M =
[[118 141 111 139 115 141 121 138]
 [117 142 118 138 115 142 114 140]
 [117 144 111 138 114 142 122 139]
 [111 141 114 144 116 138 116 141]
 [ 99 144 107 156 112 144 105 142]]
Indices start at 1.
Report the top entry of the column that holds the smallest entry.
118
The entry at row 1, column 3: 111
Report the entry at row 3, column 1.
117
Report the bottom-right entry.
142
Report the entry at row 2, column 1.
117
The entry directly above 112 -> 116
Report the entry just right of the largest entry.
112
Report the bottom entry of the column that holds the largest entry.
156
Report the entry at row 3, column 3.
111
The entry in row 1 and column 2: 141
Report the entry in row 2 and column 2.
142
Report the entry directly above the largest entry.
144
The minimum: 99

[[130 131 139 129 136 125 147 131 108 126 126]
 [126 129 124 126 122 122 118 137 141 127 134]
 [128 130 127 128 123 119 124 150 141 123 138]
 [125 130 124 126 123 122 116 136 140 128 134]
 [120 139 142 124 134 107 133 138 110 129 137]
 [134 123 118 130 119 132 124 147 153 121 133]
 [126 130 122 126 118 116 114 153 152 124 141]]
Counting starts at 1.
Read off the entry at row 1, column 2.
A: 131
Read off the top-left entry.
A: 130
Read off the entry in the bottom-left corner.
A: 126
The entry at row 2, column 3 -> 124
The entry in the bottom-right corner: 141
Read off the entry in row 2 and column 1.
A: 126
Read off the entry at row 3, column 3.
A: 127
Read off the entry at the centre.
A: 122
The entry at row 3, column 1: 128
Read off the entry directly below the centre entry.
A: 107
The top-right entry is 126
Read off the entry just right of the centre entry.
A: 116
The bottom entry of the column that holds the smallest entry -> 116
The entry just right of 150 is 141
Read off the entry at row 1, column 3.
A: 139
The top entry of the column that holds the smallest entry -> 125
Read off the entry directly below 121.
A: 124

Read these off the row that follows.
1) Which number is the first entry?
2) Which number is the 3rd entry from the right?
3) Which number is the 5th entry?
[135 138 143 154 125 125 126 135 126]
1) 135
2) 126
3) 125

data = ((150, 107, 107, 106, 149, 149, 106, 107, 150, 106, 106, 106, 151, 110), (148, 113, 108, 106, 150, 149, 106, 110, 149, 109, 106, 108, 150, 140), (147, 105, 106, 150, 108, 135, 149, 107, 113, 106, 149, 107, 111, 106), (107, 149, 150, 150, 107, 107, 149, 149, 106, 149, 149, 150, 107, 145), (106, 147, 149, 150, 106, 106, 149, 150, 107, 149, 150, 149, 106, 140), (147, 108, 108, 107, 150, 149, 107, 110, 148, 109, 106, 107, 150, 116), (106, 150, 149, 107, 119, 106, 130, 148, 110, 149, 119, 150, 112, 150), (150, 106, 106, 108, 148, 150, 108, 108, 148, 107, 109, 107, 148, 109), (150, 106, 106, 131, 149, 150, 106, 106, 150, 108, 107, 106, 149, 106))
The entry just left of the smallest entry is 147
The third entry in reading order is 107
The 5th entry in reading order -> 149
Which number is the smallest entry?
Answer: 105
The entry just left of the largest entry -> 106
The 1st entry in reading order: 150
Which number is the fourth entry in reading order?
Answer: 106
The entry just right of the smallest entry -> 106

[[115 102 125 104]
 [142 129 128 129]
 [132 125 128 125]
 [139 125 127 125]
 [142 132 128 134]
 [134 106 127 114]
 [141 102 125 105]]
Counting starts at 1.
What is the entry in the bottom-left corner?
A: 141
What is the entry in row 1 and column 3?
A: 125
The entry at row 2, column 1 is 142
What is the entry in the bottom-right corner?
A: 105
The entry at row 3, column 1 is 132
The top-right entry is 104
The entry in row 3 and column 3 -> 128
What is the entry in row 3 and column 2?
A: 125

Questions about the grid below.
1) What is the fourth-last entry, reading row by row?
2) What is the smallest entry in the last column?
3) What is the last entry of the smallest entry's row?
136  153  127  120  119
135  117  143  140  151
1) 117
2) 119
3) 151

A =
[[124 137 104 137 133 113 113 144 129 133]
 [125 143 132 140 140 108 111 144 126 119]
 [127 105 118 142 112 123 156 112 158 141]]
Find the last entry of the largest entry's row.
Answer: 141
Find the third-last entry, reading row by row.
Answer: 112
The entry in the bottom-left corner -> 127
The top-left entry -> 124
Find the entry directly above 105.
Answer: 143
Find the entry just left of 129.
Answer: 144
Find the entry just left of the smallest entry.
Answer: 137
The third entry, reading row by row: 104
Find the entry just right of 104.
Answer: 137
The 5th entry from the end, reading row by row is 123

x =
[[122 126 117 101 153 115 121 149]
 [101 148 106 131 132 147 144 135]
 [100 130 142 117 108 137 131 103]
 [117 111 123 106 130 121 106 116]
 [110 145 130 146 103 124 122 149]
 [112 147 142 154 151 153 150 139]
 [139 117 130 120 140 105 132  99]
 [100 129 104 112 151 125 147 127]
 [139 105 105 136 145 144 122 128]
 [157 150 151 138 141 142 144 135]
 [136 153 103 144 116 154 119 149]
 [132 142 151 145 121 146 103 149]
 [124 137 123 157 105 149 131 148]
 [151 123 141 134 100 101 112 127]]
Indices start at 1.
The entry in row 1 and column 2 -> 126
Read off the entry in row 3 and column 3.
A: 142
Read off the bottom-left entry.
A: 151
The entry at row 1, column 1 is 122
The bottom-right entry: 127
The entry in row 3 and column 1 is 100
The entry in row 1 and column 3: 117
The entry in row 2 and column 1 -> 101
Read off the entry at row 2, column 2.
A: 148
The entry directly above 128 -> 127
The entry in the top-right corner -> 149
The minimum is 99
Read off the entry just left of the smallest entry.
A: 132
The entry directly above 111 is 130
The entry directly above 104: 130
The entry directly above the smallest entry -> 139

Questions about the array below.
1) What is the 5th-last entry, reading row by row?
2) What is the third entry on the diagonal from the top-right corner?
3) What is the last entry in the row that holds the smallest entry?
4) What is the first entry on the diagonal from the top-right corner?
5) What is the 3rd entry from the end, reading row by row?
6) What is the bottom-left entry?
7) What is the top-left entry?
8) What is the entry directly below the largest entry?
[[128 126 132 133 124 127 125 129]
 [131 127 131 127 127 127 123 130]
 [127 128 123 129 122 127 122 125]
 [127 126 121 127 136 128 126 127]
 [125 129 122 127 125 128 129 126]
 [131 130 127 123 126 127 120 128]
 [128 127 114 151 146 134 136 124]
 [125 130 132 127 126 128 129 125]
 [134 127 132 129 121 127 120 131]
 [128 127 123 126 129 128 127 129]
 [128 129 126 129 124 128 131 125]
 [127 127 125 122 122 128 131 130]
 [127 129 125 128 123 128 129 127]
 [125 131 121 129 129 129 127 131]
 [125 128 130 132 128 127 130 128]]
1) 132
2) 127
3) 124
4) 129
5) 127
6) 125
7) 128
8) 127

X = [142 120 122 106 129 112 118 138]
The 1st entry from the left?
Answer: 142
The fourth-last entry?
Answer: 129
The second entry from the right?
Answer: 118
